Below are the code and all the weights of a small trained network. Each question names an input and a class and asks about switching units off, where a switched-off unit gives its printed mean instead of its output.

import numpy as np


def w(rows, s, z=0):
    codes = np.array(rows[::2]) - 128.0
    scale = np.full(codes.shape[1], s)
    scale[-1] = z or s
    return codes * scale


def norm(h):
    return h / np.sqrt((h * h).mean(-1, keepdims=True) + 1e-5)


def f(y):
    return np.maximum(y, 0)


def log_softmax(a):
    a = a - a.max(-1, keepdims=True)
    return a - np.log(np.exp(a).sum(-1, keepdims=True))


def net(x, mask):
    res = np.array(x, float).reshape(1, 3) / 4 @ E
    u = 0
    for l in range(3):
        y = f(norm(res) @ A[l][:, :-1].T + A[l][:, -1])
        res = res + np.where(mask[u : u + 9], y, B[l][:, -1]) @ B[l][:, :-1]
        u += 9
    return log_softmax(norm(res)[-1] @ U[:, :-1].T + U[:, -1])


A, B = {}, {}
E = w([
[107,243,119,153],'x0',
[234,218,13,120],'x1',
[88,50,26,1],'x2',
],0.0048)
A[0] = w([
[142,180,150,140,171],'0.n0',
[67,150,77,119,2],'0.n1',
[205,142,61,151,71],'0.n2',
[166,174,237,195,81],'0.n3',
[150,75,88,86,67],'0.n4',
[193,156,94,127,193],'0.n5',
[214,147,75,130,82],'0.n6',
[179,203,14,109,48],'0.n7',
[70,254,130,120,134],'0.n8',
],0.0094,0.0024)
B[0] = w([
[130,16,162,130,188],'0.n0',
[54,154,156,55,154],'0.n1',
[177,126,53,132,202],'0.n2',
[103,103,248,130,241],'0.n3',
[93,61,162,152,180],'0.n4',
[179,101,78,169,209],'0.n5',
[173,130,50,147,204],'0.n6',
[91,105,20,255,255],'0.n7',
[56,221,111,179,227],'0.n8',
],0.015,0.0059)
A[1] = w([
[138,149,110,164,130],'1.n0',
[164,138,181,194,130],'1.n1',
[141,149,129,118,104],'1.n2',
[169,165,244,107,4],'1.n3',
[251,104,140,82,87],'1.n4',
[189,154,31,78,65],'1.n5',
[126,87,102,101,137],'1.n6',
[140,138,125,108,83],'1.n7',
[140,135,95,182,132],'1.n8',
],0.017,0.0034)
B[1] = w([
[142,132,154,110,204],'1.n0',
[118,127,176,137,235],'1.n1',
[137,133,119,110,128],'1.n2',
[4,92,150,151,226],'1.n3',
[165,183,119,15,139],'1.n4',
[147,138,73,195,207],'1.n5',
[158,106,139,133,187],'1.n6',
[119,127,120,125,128],'1.n7',
[163,152,162,136,254],'1.n8',
],0.033,0.0063)
A[2] = w([
[139,76,116,89,108],'2.n0',
[126,71,153,121,43],'2.n1',
[142,221,141,108,191],'2.n2',
[132,84,117,103,44],'2.n3',
[112,107,118,130,93],'2.n4',
[174,114,5,150,19],'2.n5',
[82,201,80,84,19],'2.n6',
[84,196,83,90,2],'2.n7',
[141,42,112,92,20],'2.n8',
],0.016,0.0022)
B[2] = w([
[143,98,108,99,167],'2.n0',
[93,104,82,103,200],'2.n1',
[202,119,169,56,157],'2.n2',
[127,104,104,104,155],'2.n3',
[148,121,129,129,151],'2.n4',
[127,136,2,209,255],'2.n5',
[105,218,90,73,145],'2.n6',
[81,201,80,100,144],'2.n7',
[145,93,98,73,186],'2.n8',
],0.027,0.0077)
U = w([
[204,157,175,37,79],'0',
[194,183,234,194,90],'1',
[72,248,81,23,95],'2',
[16,101,211,124,185],'3',
[122,39,62,8,153],'4',
[138,145,136,94,2],'5',
[178,154,29,193,195],'6',
],0.015,0.0086)

Each question gives the input, the list of numbers given to net, and the class t.
The units are the neurons (one row each of A and B). Each row of codes is followed by its name. A weight is (code - 128) times the scale printed after its matrix; where a second scale follows, it is the last column's (A, B and U).
mask holds one flag per neuron, layer by layer. A switched-off neuron (its flag False) gives its mean, the last column of its row in B, instead of its output. The means were averaged over made-up inputs and are rounded, as every weight is.
A unit's drop is (log p(t) with every unit on - log p(t) with that unit switched off) / (log p(t) with every unit on - log p(t) with every unit switched off).
most important unit: the unit with the biggest drop
k most important neurons: the k neurons with the biggest drops, biggest first
k most important neurons of layer l: the k neurons of layer l with the biggest drops, biggest first
drop of u: that unit's drop, to one decimal
input [4,-7,4], class 4: most important unit	0.n8
input [0,6,-6], class 1: 2 most important neurons	[0.n3, 1.n8]
input [4,-8,4], class 4: 3 most important neurons	[0.n8, 0.n3, 1.n3]
input [5,1,0], class 1: 3 most important neurons of layer 1	[1.n8, 1.n5, 1.n0]
input [-7,1,5], class 4: 2 most important neurons of layer 0	[0.n4, 0.n7]
input [6,-7,5], class 2: 2 most important neurons	[0.n3, 0.n0]
input [1,-4,1], class 4: 2 most important neurons of layer 1	[1.n5, 1.n8]
input [-6,5,-7], class 0: 2 most important neurons	[1.n4, 0.n3]
input [5,-7,4], class 2: 2 most important neurons of layer 1	[1.n1, 1.n8]
input [-5,0,7], class 4: drop of 0.n4	0.2
input [-7,4,-7], class 0: drop of 0.n7	0.1
input [-8,-6,1], class 4: drop of 0.n3	0.4
